Below are the code and all the weights of a small trained network. Each question names an input and a target symbol and asks about switching units off, where a switched-off unit gives its printed mean instead of its output.

import numpy as np


def w(rows, s, z=0):
    codes = np.array(rows[::2]) - 128.0
    scale = np.full(codes.shape[1], s)
    scale[-1] = z or s
    return codes * scale


def softmax(a):
    e = np.exp(a - a.max(-1, keepdims=True))
    return e / e.sum(-1, keepdims=True)


def log_softmax(a):
    a = a - a.max(-1, keepdims=True)
    return a - np.log(np.exp(a).sum(-1, keepdims=True))


def net(x, mask):
    ids = ['ΘΛΣΦΨγεημτ'.index(c) for c in x.split()]
    T = len(ids)
    res = E[ids] + P[:T]
    u = 0
    for l in range(3):
        r = res
        for j in range(2):
            rows = slice(3 * j, 3 * j + 3)
            q, k, v = (r @ M[l][rows].T for M in (Q, K, V))
            z = softmax(np.where(np.tri(T) > 0, q @ k.T / 3**0.5, -1e9)) @ v
            o = O[l][rows]
            res = res + np.where(mask[u + j], z, o[:, -1]) @ o[:, :-1]
        u += 2
    return log_softmax(res[-1] @ U[:, :-1].T + U[:, -1])


Q, K, V, O = {}, {}, {}, {}
E = w([
[114,106,127,57,152,107],'Θ',
[135,155,195,80,134,171],'Λ',
[128,90,189,120,132,94],'Σ',
[154,197,162,111,115,189],'Φ',
[165,219,211,148,119,199],'Ψ',
[143,205,118,73,141,184],'γ',
[86,144,132,138,165,86],'ε',
[188,102,68,167,128,116],'η',
[87,62,102,167,207,170],'μ',
[5,93,121,154,51,119],'τ',
],0.018)
P = w([
[166,170,174,86,120,140],'0',
[133,182,122,148,161,160],'1',
[160,147,170,84,85,105],'2',
[122,172,106,156,170,139],'3',
[164,132,154,83,79,79],'4',
[126,155,94,161,178,114],'5',
[167,113,145,84,72,56],'6',
[120,139,82,172,177,94],'7',
[166,100,131,89,64,27],'8',
[111,125,68,178,168,72],'9',
[179,78,118,96,63,2],'10',
[110,112,59,170,189,52],'11',
],0.0098)
Q[0] = w([
[69,73,177,36,88,58],'0.h1',
[168,125,144,113,253,74],'0.h1',
[116,92,193,75,21,166],'0.h1',
[114,143,141,239,124,118],'0.h2',
[34,125,88,203,153,173],'0.h2',
[97,148,77,87,104,154],'0.h2',
],0.033)
K[0] = w([
[163,167,183,103,103,1],'0.h1',
[51,89,104,99,238,57],'0.h1',
[165,213,199,125,85,144],'0.h1',
[127,120,123,221,190,145],'0.h2',
[140,61,115,206,152,214],'0.h2',
[142,121,95,84,97,199],'0.h2',
],0.033)
V[0] = w([
[172,160,232,112,200,187],'0.h1',
[202,82,200,133,107,101],'0.h1',
[60,165,66,192,200,132],'0.h1',
[106,155,74,132,251,57],'0.h2',
[66,197,183,60,120,103],'0.h2',
[152,116,93,132,102,62],'0.h2',
],0.002)
O[0] = w([
[90,133,120,149,4,157,210],'0.h1',
[108,70,150,107,95,139,94],'0.h1',
[215,242,129,195,237,145,223],'0.h1',
[95,227,91,166,125,102,249],'0.h2',
[238,141,113,217,182,116,177],'0.h2',
[123,98,110,70,231,126,94],'0.h2',
],0.0017,0.0011)
Q[1] = w([
[99,118,132,97,1,132],'1.h1',
[65,119,119,173,210,170],'1.h1',
[123,75,108,133,37,180],'1.h1',
[231,49,94,139,106,161],'1.h2',
[171,161,81,142,159,83],'1.h2',
[190,120,161,93,61,106],'1.h2',
],0.044)
K[1] = w([
[177,211,199,143,109,192],'1.h1',
[141,37,109,159,96,133],'1.h1',
[139,138,150,69,97,226],'1.h1',
[254,81,71,120,110,238],'1.h2',
[157,90,130,155,163,61],'1.h2',
[126,144,108,23,161,141],'1.h2',
],0.037)
V[1] = w([
[130,160,181,105,199,67],'1.h1',
[40,118,151,130,116,141],'1.h1',
[142,7,137,112,171,222],'1.h1',
[130,127,186,181,138,105],'1.h2',
[110,135,110,158,117,94],'1.h2',
[156,146,127,137,161,94],'1.h2',
],0.012)
O[1] = w([
[102,212,177,101,245,112,252],'1.h1',
[39,184,166,114,89,173,149],'1.h1',
[202,77,111,118,128,255,81],'1.h1',
[151,108,81,169,200,91,153],'1.h2',
[127,168,111,157,162,148,183],'1.h2',
[171,141,144,109,189,158,188],'1.h2',
],0.008,0.0036)
Q[2] = w([
[105,200,22,243,107,166],'2.h1',
[96,50,186,75,143,91],'2.h1',
[102,91,177,55,152,135],'2.h1',
[111,148,30,211,146,217],'2.h2',
[6,151,79,174,102,130],'2.h2',
[186,231,110,115,145,26],'2.h2',
],0.023)
K[2] = w([
[59,4,157,161,234,59],'2.h1',
[192,188,112,122,98,148],'2.h1',
[173,203,85,93,79,139],'2.h1',
[46,87,56,223,145,228],'2.h2',
[38,138,130,156,189,93],'2.h2',
[188,212,72,139,81,22],'2.h2',
],0.025)
V[2] = w([
[134,124,116,154,141,126],'2.h1',
[98,80,153,133,166,118],'2.h1',
[104,85,125,112,142,128],'2.h1',
[98,166,70,110,135,171],'2.h2',
[173,169,217,247,94,139],'2.h2',
[94,34,214,170,168,130],'2.h2',
],0.015)
O[2] = w([
[134,97,109,150,130,140,108],'2.h1',
[115,59,134,98,90,58,137],'2.h1',
[106,84,94,131,176,64,2],'2.h1',
[132,149,94,113,170,208,143],'2.h2',
[168,176,219,227,65,136,34],'2.h2',
[56,1,205,184,228,218,201],'2.h2',
],0.0064,0.0037)
U = w([
[154,72,96,30,168,112,58],'Θ',
[169,98,168,73,150,144,104],'Λ',
[178,56,181,119,171,98,83],'Σ',
[175,133,109,128,135,153,160],'Φ',
[178,142,137,190,154,153,97],'Ψ',
[163,168,41,89,163,172,113],'γ',
[128,178,121,142,253,112,2],'ε',
[238,96,55,184,173,91,237],'η',
[178,90,96,128,200,179,226],'μ',
[74,113,51,169,96,152,245],'τ',
],0.0059,0.0039)

Each question gives the input, a string of symbols that net reads in full, and the target symbol t.
The units are the heads (3 rows each of Q, K, V and O). Each row of codes is followed by its name. A weight is (code - 128) times the scale printed after its matrix; where a second scale follows, it is the last column's (O and U).
mask holds one flag per head, layer by layer. A switched-off head (its flag False) gives its mean, the last column of its rows in O, instead of its output. The means were averaged over made-up inputs and are rounded, as every weight is.
A unit's drop is (log p(t) with every unit on - log p(t) with that unit switched off) / (log p(t) with every unit on - log p(t) with every unit switched off).
The circuit of an input: a set's keep is (log p(t) with only the set's units on - log p(t) with every unit switched off) / (log p(t) with every unit on - log p(t) with every unit switched off). Starting from all 6 units, units are removed one at a time, each time the one whose removal leaves the highest keep (on an exact tie, the one counted first), for as long as the keep stays at least 0.8.
circuit, biggest first: the units of the circuit, biggest drop first
heads that matter: for each layer, one digit per head in row order, 1 if its drop is at least 0.15 and else 0, layers parted by /
drop when u is switched off: that unit's drop, to one decimal
input Θ μ Θ Φ μ Σ ε γ ε μ μ Φ, target μ: circuit, biggest first : (1.h1 2.h2)
input Σ μ ε γ μ τ Θ ε, target τ: heads that matter : 00 / 10 / 00
input η ε μ Φ μ ε η γ, target η: circuit, biggest first : (1.h1 2.h2)
input Φ Λ Σ μ ε, target ε: circuit, biggest first : (1.h1)
input ε γ Λ μ γ Θ, target μ: heads that matter : 00 / 10 / 01
input μ μ Ψ Ψ τ Θ, target τ: heads that matter : 00 / 11 / 00
input η τ Σ Φ Λ ε ε μ τ Θ, target τ: circuit, biggest first : (1.h1 0.h1 1.h2)
input μ γ γ, target γ: heads that matter : 00 / 00 / 11
input μ Φ μ μ μ ε η ε γ, target γ: heads that matter : 00 / 01 / 11
input μ μ η Σ ε ε τ ε Ψ ε η Φ, target η: circuit, biggest first : (1.h1 2.h2 1.h2)
input Φ Θ ε ε τ τ Θ γ ε Θ, target ε: circuit, biggest first : (1.h1 2.h1)
input η γ ε ε ε Θ Φ μ ε Σ Ψ, target Ψ: heads that matter : 00 / 00 / 11
input μ τ η τ γ Λ η Σ, target η: heads that matter : 00 / 10 / 01
input Φ Σ ε Θ, target ε: heads that matter : 00 / 10 / 00
input ε γ Φ Λ, target ε: heads that matter : 00 / 10 / 00
input ε Θ μ Σ Ψ Σ, target Ψ: circuit, biggest first : (2.h2)
input Σ ε Λ Σ ε τ Ψ μ Θ Ψ μ Θ, target μ: heads that matter : 00 / 11 / 01
input η ε τ Λ, target τ: heads that matter : 00 / 11 / 00
input ε Σ τ Ψ γ Λ η Ψ, target η: heads that matter : 00 / 10 / 00
input γ Σ ε ε τ ε μ ε Θ, target Θ: circuit, biggest first : (2.h2)
input Θ ε ε γ, target ε: drop when 0.h1 is switched off : 0.0
input Φ μ γ Φ γ μ ε Ψ, target μ: drop when 1.h1 is switched off : 1.8
input ε γ η Σ Ψ Λ γ Ψ, target η: drop when 1.h1 is switched off : 0.5
input ε η Σ τ ε Λ γ μ μ τ μ Ψ, target τ: drop when 0.h1 is switched off : 0.3
